Below is a small trained network, with its code and all its weights. Each question gives an input and a class and asks what happens when units are switched off, that is, made to give their printed mean instead of their output.

import numpy as np


def w(rows, s, z=0):
    codes = np.array(rows[::2]) - 128.0
    scale = np.full(codes.shape[1], s)
    scale[-1] = z or s
    return codes * scale


def f(y):
    return np.maximum(y, 0)


def log_softmax(a):
    a = a - a.max(-1, keepdims=True)
    return a - np.log(np.exp(a).sum(-1, keepdims=True))


def net(x, mask):
    res = np.array(x, float).reshape(1, 4) / 4 @ E
    y = f(res @ A[0][:, :-1].T + A[0][:, -1])
    res = res + np.where(mask, y, B[0][:, -1]) @ B[0][:, :-1]
    return log_softmax(res[-1] @ U[:, :-1].T + U[:, -1])


A, B = {}, {}
E = w([
[22,143,161,43,254],'x0',
[151,40,109,52,125],'x1',
[171,188,38,80,188],'x2',
[76,43,36,71,22],'x3',
],0.0095)
A[0] = w([
[228,92,133,156,168,181],'n0',
[116,103,98,104,52,138],'n1',
[150,67,81,209,104,162],'n2',
[153,139,168,233,61,128],'n3',
[132,59,206,144,122,47],'n4',
[99,4,193,87,142,143],'n5',
[77,147,76,93,238,135],'n6',
[122,30,131,67,111,3],'n7',
[175,204,110,94,177,197],'n8',
[149,134,118,140,49,68],'n9',
[198,123,11,14,105,159],'n10',
[163,112,73,119,141,35],'n11',
[24,95,156,184,113,124],'n12',
[20,54,86,141,89,154],'n13',
[61,154,238,175,121,114],'n14',
[112,173,42,102,57,58],'n15',
[59,182,132,207,84,90],'n16',
[64,64,183,21,42,179],'n17',
[118,186,84,2,94,131],'n18',
],0.0087,0.0055)
B[0] = w([
[158,101,171,140,53,193],'n0',
[144,165,132,78,104,192],'n1',
[118,166,123,58,100,193],'n2',
[114,141,150,85,84,213],'n3',
[185,104,87,68,163,160],'n4',
[176,93,84,60,111,204],'n5',
[104,206,123,57,198,226],'n6',
[95,2,107,192,34,173],'n7',
[120,148,160,138,124,220],'n8',
[184,176,114,121,116,168],'n9',
[106,59,19,81,144,245],'n10',
[139,85,71,84,171,146],'n11',
[62,55,101,80,61,181],'n12',
[63,71,106,150,49,214],'n13',
[95,102,60,69,152,206],'n14',
[161,172,140,90,198,177],'n15',
[87,152,123,165,59,173],'n16',
[89,2,48,118,122,236],'n17',
[183,116,44,75,219,198],'n18',
],0.009,0.011)
U = w([
[147,177,211,192,94,83],'0',
[45,73,120,163,89,214],'1',
[108,87,227,107,148,2],'2',
[69,226,168,107,251,244],'3',
[108,106,82,83,201,137],'4',
],0.012,0.0059)

Each question gives the input, the list of numbers given to net, and the class t.
The units are the neurons (one row each of A and B). Each row of codes is followed by its name. A weight is (code - 128) times the scale printed after its matrix; where a second scale follows, it is the last column's (A, B and U).
mask holds one flag per neuron, in row order. A switched-off neuron (its flag False) gives its mean, the last column of its row in B, instead of its output. The means were averaged over made-up inputs and are rounded, as every weight is.
A unit's drop is (log p(t) with every unit on - log p(t) with that unit switched off) / (log p(t) with every unit on - log p(t) with every unit switched off).
The circuit of an input: a set's keep is (log p(t) with only the set's units on - log p(t) with every unit switched off) / (log p(t) with every unit on - log p(t) with every unit switched off). Starting from the 12 units with the biggest drops (on a tie, the unit counted first), units are removed one at a time, each time the one whose removal leaves the highest keep (on an exact tie, the one counted first), for as long as the keep stays at least 0.8.
circuit, biggest first: the units of the circuit, biggest drop first
most important unit: the unit with the biggest drop
k most important neurons: the k neurons with the biggest drops, biggest first
drop of u: that unit's drop, to one decimal
input [-8,-1,2,5], class 4: most important unit => n15
input [5,6,5,-4], class 3: circuit, biggest first => n6, n17
input [-4,-1,-5,-4], class 0: circuit, biggest first => n17, n10
input [6,-5,-1,2], class 3: circuit, biggest first => n10, n6
input [1,3,-1,3], class 1: circuit, biggest first => n6, n13
input [7,-4,-4,3], class 1: 2 most important neurons => n13, n12
input [6,1,-6,-7], class 3: 2 most important neurons => n17, n10
input [-7,8,-4,-5], class 2: 2 most important neurons => n4, n16
input [5,3,8,-2], class 3: 2 most important neurons => n6, n17
input [1,5,-6,-6], class 2: 3 most important neurons => n10, n18, n6
input [-5,-2,-7,-8], class 0: 3 most important neurons => n17, n10, n13
input [-7,1,2,5], class 4: 2 most important neurons => n15, n10
input [-4,-7,4,8], class 4: drop of n15 => 0.4
input [-7,8,4,-6], class 1: circuit, biggest first => n0
input [-5,2,-5,-5], class 0: drop of n10 => 0.2
input [-6,-1,0,-8], class 0: drop of n14 => 0.0
input [-2,-2,0,-4], class 0: drop of n10 => 0.1
